[[106 114 123 128]
 [128 136 123 129]
 [115 121 137 125]
 [138 134 152 111]
 [147 136 108 127]]
|
[[147 136 108 127]
 [106 114 123 128]
 [128 136 123 129]
 [115 121 137 125]
 [138 134 152 111]]

[[118 154 121]
 [129 106 120]
 [126 118 118]
 [113 126 127]]
|
[[113 126 127]
 [118 154 121]
 [129 106 120]
 [126 118 118]]

[[129 127 126]
 [107 125 124]
 [129 127 126]
 [128 129 128]
 [126 127 126]
 [127 127 126]
 [104 125 123]
 [115 125 124]
 [127 127 126]
 [117 124 128]
 [114 123 128]]
|
[[114 123 128]
 [129 127 126]
 [107 125 124]
 [129 127 126]
 [128 129 128]
 [126 127 126]
 [127 127 126]
 [104 125 123]
 [115 125 124]
 [127 127 126]
 [117 124 128]]

[[129 136 115 106 136 151 145 128 101 137 136 121 154]
 [150 144 153 134 142 115 135 116 146 109 107 132 118]
 [132 115 129 133 112 106 111 108 116 154 129 138 106]]
|
[[132 115 129 133 112 106 111 108 116 154 129 138 106]
 [129 136 115 106 136 151 145 128 101 137 136 121 154]
 [150 144 153 134 142 115 135 116 146 109 107 132 118]]

[[127 130 128 123]
 [137 155 125 148]
 [131 140 117 139]
 [135 153 124 150]
 [133 127 130 121]
 [121 142 122 143]
 [128 135 118 137]
 [111 150 131 147]]
|
[[111 150 131 147]
 [127 130 128 123]
 [137 155 125 148]
 [131 140 117 139]
 [135 153 124 150]
 [133 127 130 121]
 [121 142 122 143]
 [128 135 118 137]]

[[120 125 127 117 132 137 138 127 135 127 130 140]
 [132 120 126 116 118 139 130 142 125 118 145 157]
 [126 125 138 118 126 134 130 126 137 130 128 118]
 [126 129 129 131 120 130 133 123 126 130 130 118]]
|
[[126 129 129 131 120 130 133 123 126 130 130 118]
 [120 125 127 117 132 137 138 127 135 127 130 140]
 [132 120 126 116 118 139 130 142 125 118 145 157]
 [126 125 138 118 126 134 130 126 137 130 128 118]]
---
[[126 140 134 114 119 135]
 [150 112 124 142 127 103]]
|
[[135 103]
 [119 127]
 [114 142]
 [134 124]
 [140 112]
 [126 150]]

[[126 126 123 122 138]
 [125 129 131 128 133]
 [136 119 144 121 134]
 [130 130 149 134 122]
 [126 127 125 123 138]
 [114 145 146 147 120]
 [116 142 147 143 124]
 [134 123 149 127 128]
 [104 156 131 156 112]
 [123 137 137 140 116]]
|
[[138 133 134 122 138 120 124 128 112 116]
 [122 128 121 134 123 147 143 127 156 140]
 [123 131 144 149 125 146 147 149 131 137]
 [126 129 119 130 127 145 142 123 156 137]
 [126 125 136 130 126 114 116 134 104 123]]

[[138 137 120 136 117 126 134 132 120 127 138 127]
 [117 124 131 130 130 125 134 120 124 127 128 128]
 [127 124 127 101 156 127 110 126 132 128 115 133]
 [134 126 129 130 129 133 116 127 125 129 138 135]]
|
[[127 128 133 135]
 [138 128 115 138]
 [127 127 128 129]
 [120 124 132 125]
 [132 120 126 127]
 [134 134 110 116]
 [126 125 127 133]
 [117 130 156 129]
 [136 130 101 130]
 [120 131 127 129]
 [137 124 124 126]
 [138 117 127 134]]

[[129 130 124 128 128 129 128 125]
 [122 121 134 134 127 119 132 126]
 [145 146 118 128 137 150 143 106]
 [127 127 128 128 127 127 128 127]
 [126 128 117 128 125 124 120 131]
 [126 126 126 128 126 124 124 131]
 [132 133 124 128 130 133 131 122]
 [128 128 128 128 128 128 128 128]
 [123 125 120 128 124 121 119 134]
 [126 126 128 130 127 125 126 131]
 [128 128 128 128 128 128 128 128]]
|
[[125 126 106 127 131 131 122 128 134 131 128]
 [128 132 143 128 120 124 131 128 119 126 128]
 [129 119 150 127 124 124 133 128 121 125 128]
 [128 127 137 127 125 126 130 128 124 127 128]
 [128 134 128 128 128 128 128 128 128 130 128]
 [124 134 118 128 117 126 124 128 120 128 128]
 [130 121 146 127 128 126 133 128 125 126 128]
 [129 122 145 127 126 126 132 128 123 126 128]]

[[140 113 121 132 135 128 136 130 128 119 121 121]
 [116 128 123 106 141 129 129 123 150 124 125 133]
 [145 132 119 139 146 126 140 135 113 123 129 126]
 [142 115 138 139 145 126 128 131 105 116 135 121]
 [113 124 111 127 123 124 133 134 104 135 130 122]
 [152 130 130 145 116 129 138 126 136 125 118 132]
 [101 126 145 104 125 121 142 131 137 114 129 120]
 [126 116 122 120 128 130 135 130 150 128 120 127]]
|
[[121 133 126 121 122 132 120 127]
 [121 125 129 135 130 118 129 120]
 [119 124 123 116 135 125 114 128]
 [128 150 113 105 104 136 137 150]
 [130 123 135 131 134 126 131 130]
 [136 129 140 128 133 138 142 135]
 [128 129 126 126 124 129 121 130]
 [135 141 146 145 123 116 125 128]
 [132 106 139 139 127 145 104 120]
 [121 123 119 138 111 130 145 122]
 [113 128 132 115 124 130 126 116]
 [140 116 145 142 113 152 101 126]]

[[102 118 131 138 129 112 114 126 142 124 109 134 127 123 130 125]
 [111 108 132 130 130 123 136 133 142 134 122 138 116 111 129 115]
 [127 135 133 141 128 120 107 120 125 133 130 120 143 136 142 138]
 [122 121 128 129 126 129 134 131 134 124 125 129 124 122 129 124]
 [132 121 137 137 126 144 141 127 118 140 146 129 128 117 149 129]]
|
[[125 115 138 124 129]
 [130 129 142 129 149]
 [123 111 136 122 117]
 [127 116 143 124 128]
 [134 138 120 129 129]
 [109 122 130 125 146]
 [124 134 133 124 140]
 [142 142 125 134 118]
 [126 133 120 131 127]
 [114 136 107 134 141]
 [112 123 120 129 144]
 [129 130 128 126 126]
 [138 130 141 129 137]
 [131 132 133 128 137]
 [118 108 135 121 121]
 [102 111 127 122 132]]

[[139 129 128 138 145 123 117 131 147 125 132]
 [144 128 119 129 146 119 117 142 134 117 128]
 [127 126 125 132 130 126 128 127 129 125 127]
 [117 127 126 115 113 133 140 127 106 130 127]]
|
[[132 128 127 127]
 [125 117 125 130]
 [147 134 129 106]
 [131 142 127 127]
 [117 117 128 140]
 [123 119 126 133]
 [145 146 130 113]
 [138 129 132 115]
 [128 119 125 126]
 [129 128 126 127]
 [139 144 127 117]]
